Here is a tiny trained network, its code and every weight. The questions are about switching its units off for an input and a target symbol, where a switched-off unit gives its printed mean instead of its output.

import numpy as np


def w(rows, s, z=0):
    codes = np.array(rows[::2]) - 128.0
    scale = np.full(codes.shape[1], s)
    scale[-1] = z or s
    return codes * scale


def softmax(a):
    e = np.exp(a - a.max(-1, keepdims=True))
    return e / e.sum(-1, keepdims=True)


def log_softmax(a):
    a = a - a.max(-1, keepdims=True)
    return a - np.log(np.exp(a).sum(-1, keepdims=True))


def net(x, mask):
    ids = ['ΔΛΞΠΦΩαβγμστψ'.index(c) for c in x.split()]
    T = len(ids)
    res = E[ids] + P[:T]
    u = 0
    for l in range(2):
        r = res
        for j in range(3):
            rows = slice(4 * j, 4 * j + 4)
            q, k, v = (r @ M[l][rows].T for M in (Q, K, V))
            z = softmax(np.where(np.tri(T) > 0, q @ k.T / 4**0.5, -1e9)) @ v
            o = O[l][rows]
            res = res + np.where(mask[u + j], z, o[:, -1]) @ o[:, :-1]
        u += 3
    return log_softmax(res[-1] @ U[:, :-1].T + U[:, -1])


Q, K, V, O = {}, {}, {}, {}
E = w([
[112,107,169],'Δ',
[97,102,145],'Λ',
[96,96,139],'Ξ',
[145,67,243],'Π',
[41,163,113],'Φ',
[118,192,210],'Ω',
[153,150,86],'α',
[36,1,175],'β',
[204,44,158],'γ',
[182,144,173],'μ',
[23,137,243],'σ',
[106,27,67],'τ',
[130,100,158],'ψ',
],0.0045)
P = w([
[145,137,118],'0',
[57,73,140],'1',
[66,69,151],'2',
[147,113,85],'3',
[130,130,112],'4',
[99,118,119],'5',
[103,134,156],'6',
[97,161,182],'7',
[120,100,191],'8',
[156,74,255],'9',
],0.0089)
Q[0] = w([
[87,115,136],'0.h0',
[114,152,165],'0.h0',
[173,151,130],'0.h0',
[105,117,128],'0.h0',
[91,106,72],'0.h1',
[95,155,12],'0.h1',
[16,233,143],'0.h1',
[193,79,4],'0.h1',
[133,81,197],'0.h2',
[155,134,137],'0.h2',
[134,91,184],'0.h2',
[209,157,138],'0.h2',
],0.025)
K[0] = w([
[162,154,134],'0.h0',
[125,170,157],'0.h0',
[92,112,130],'0.h0',
[144,137,128],'0.h0',
[76,152,51],'0.h1',
[95,213,23],'0.h1',
[42,241,168],'0.h1',
[176,123,4],'0.h1',
[109,206,151],'0.h2',
[108,110,149],'0.h2',
[111,177,148],'0.h2',
[73,60,187],'0.h2',
],0.025)
V[0] = w([
[110,133,180],'0.h0',
[40,51,92],'0.h0',
[246,170,2],'0.h0',
[143,174,232],'0.h0',
[99,151,97],'0.h1',
[118,112,117],'0.h1',
[82,153,78],'0.h1',
[82,157,80],'0.h1',
[21,183,100],'0.h2',
[106,143,128],'0.h2',
[252,68,170],'0.h2',
[26,182,91],'0.h2',
],0.0071)
O[0] = w([
[101,146,145,152],'0.h0',
[66,81,71,200],'0.h0',
[252,119,129,3],'0.h0',
[114,182,185,132],'0.h0',
[151,121,129,108],'0.h1',
[145,110,127,138],'0.h1',
[176,105,130,104],'0.h1',
[174,109,131,103],'0.h1',
[73,159,85,162],'0.h2',
[112,138,118,136],'0.h2',
[204,87,195,91],'0.h2',
[75,157,78,157],'0.h2',
],0.013,0.0028)
Q[1] = w([
[121,121,138],'1.h0',
[129,144,119],'1.h0',
[147,138,106],'1.h0',
[125,126,134],'1.h0',
[87,102,136],'1.h1',
[131,140,132],'1.h1',
[254,244,121],'1.h1',
[111,113,126],'1.h1',
[117,121,147],'1.h2',
[127,128,129],'1.h2',
[103,110,168],'1.h2',
[122,124,137],'1.h2',
],0.036)
K[1] = w([
[129,138,127],'1.h0',
[123,122,131],'1.h0',
[131,102,129],'1.h0',
[128,132,129],'1.h0',
[176,167,111],'1.h1',
[133,135,120],'1.h1',
[4,37,147],'1.h1',
[142,139,129],'1.h1',
[143,133,129],'1.h2',
[129,128,128],'1.h2',
[164,143,130],'1.h2',
[136,132,128],'1.h2',
],0.044)
V[1] = w([
[86,82,225],'1.h0',
[112,214,180],'1.h0',
[124,252,158],'1.h0',
[87,81,223],'1.h0',
[218,193,113],'1.h1',
[77,96,128],'1.h1',
[164,146,133],'1.h1',
[69,64,157],'1.h1',
[68,222,103],'1.h2',
[112,148,186],'1.h2',
[104,163,222],'1.h2',
[120,139,163],'1.h2',
],0.011)
O[1] = w([
[232,195,73,254],'1.h0',
[156,63,69,132],'1.h0',
[115,12,73,85],'1.h0',
[231,193,73,251],'1.h0',
[122,16,199,155],'1.h1',
[124,189,88,112],'1.h1',
[137,86,157,140],'1.h1',
[162,203,92,112],'1.h1',
[78,10,68,154],'1.h2',
[186,119,65,133],'1.h2',
[212,121,40,133],'1.h2',
[166,126,89,130],'1.h2',
],0.011,0.0036)
U = w([
[164,138,137,254],'Δ',
[137,149,137,189],'Λ',
[129,153,144,137],'Ξ',
[251,173,98,87],'Π',
[3,93,107,115],'Φ',
[191,9,88,120],'Ω',
[137,63,241,98],'α',
[115,253,97,54],'β',
[241,173,208,93],'γ',
[222,69,179,102],'μ',
[130,142,22,77],'σ',
[86,244,229,96],'τ',
[177,137,157,106],'ψ',
],0.003,0.0096)

Each question gives the input, a string of symbols that net reads in full, and the target symbol t.
The units are the heads (4 rows each of Q, K, V and O). Each row of codes is followed by its name. A weight is (code - 128) times the scale printed after its matrix; where a second scale follows, it is the last column's (O and U).
mask holds one flag per head, layer by layer. A switched-off head (its flag False) gives its mean, the last column of its rows in O, instead of its output. The means were averaged over made-up inputs and are rounded, as every weight is.
A unit's drop is (log p(t) with every unit on - log p(t) with that unit switched off) / (log p(t) with every unit on - log p(t) with every unit switched off).
The circuit of an input: a set's keep is (log p(t) with only the set's units on - log p(t) with every unit switched off) / (log p(t) with every unit on - log p(t) with every unit switched off). Starting from all 6 units, units are removed one at a time, each time the one whose removal leaves the highest keep (on an exact tie, the one counted first), for as long as the keep stays at least 0.8.
units of the circuit, in order: the units of the circuit, biggest drop first
most important unit: the unit with the biggest drop
which heads matter: for each layer, one digit per head in row order, 1 if its drop is at least 0.15 and else 0, layers parted by /
drop of u: that unit's drop, to one decimal
input β Λ Π, target β: units of the circuit, in order : 1.h1, 0.h0
input τ τ Π Ξ ψ ψ Δ, target τ: units of the circuit, in order : 0.h0, 1.h2, 1.h0, 0.h2
input β ψ Δ, target β: units of the circuit, in order : 1.h1, 0.h0
input Ω Ξ ψ, target Ω: units of the circuit, in order : 0.h0, 1.h0, 1.h2
input β Λ Λ, target β: which heads matter : 100 / 110
input Ω β Ω, target Ω: most important unit : 0.h0
input Φ Φ Φ τ, target Φ: which heads matter : 101 / 101
input β τ Φ, target β: which heads matter : 100 / 110
input Π τ σ, target Π: which heads matter : 001 / 101
input τ Φ τ γ τ, target τ: units of the circuit, in order : 1.h0, 0.h0, 1.h2
input τ γ Λ, target τ: units of the circuit, in order : 0.h0, 1.h2, 1.h0
input Ω Ω Φ, target Ω: units of the circuit, in order : 0.h0, 1.h0, 1.h2
input Φ σ Ξ Φ β, target Φ: units of the circuit, in order : 0.h2, 1.h2, 1.h0
input Φ Φ Π σ, target Φ: which heads matter : 101 / 101
input γ ψ σ, target γ: units of the circuit, in order : 0.h2, 1.h2, 1.h0
input τ Ξ σ, target τ: which heads matter : 100 / 101
input τ Φ Φ τ Π Π Φ Π, target τ: which heads matter : 100 / 001
input β γ Ω, target β: most important unit : 1.h1
input τ Ξ Ω, target τ: drop of 1.h2 : 0.7
input τ τ Π, target τ: drop of 0.h0 : 0.5
input Φ ψ σ Ξ Φ σ, target Φ: drop of 1.h0 : 0.3
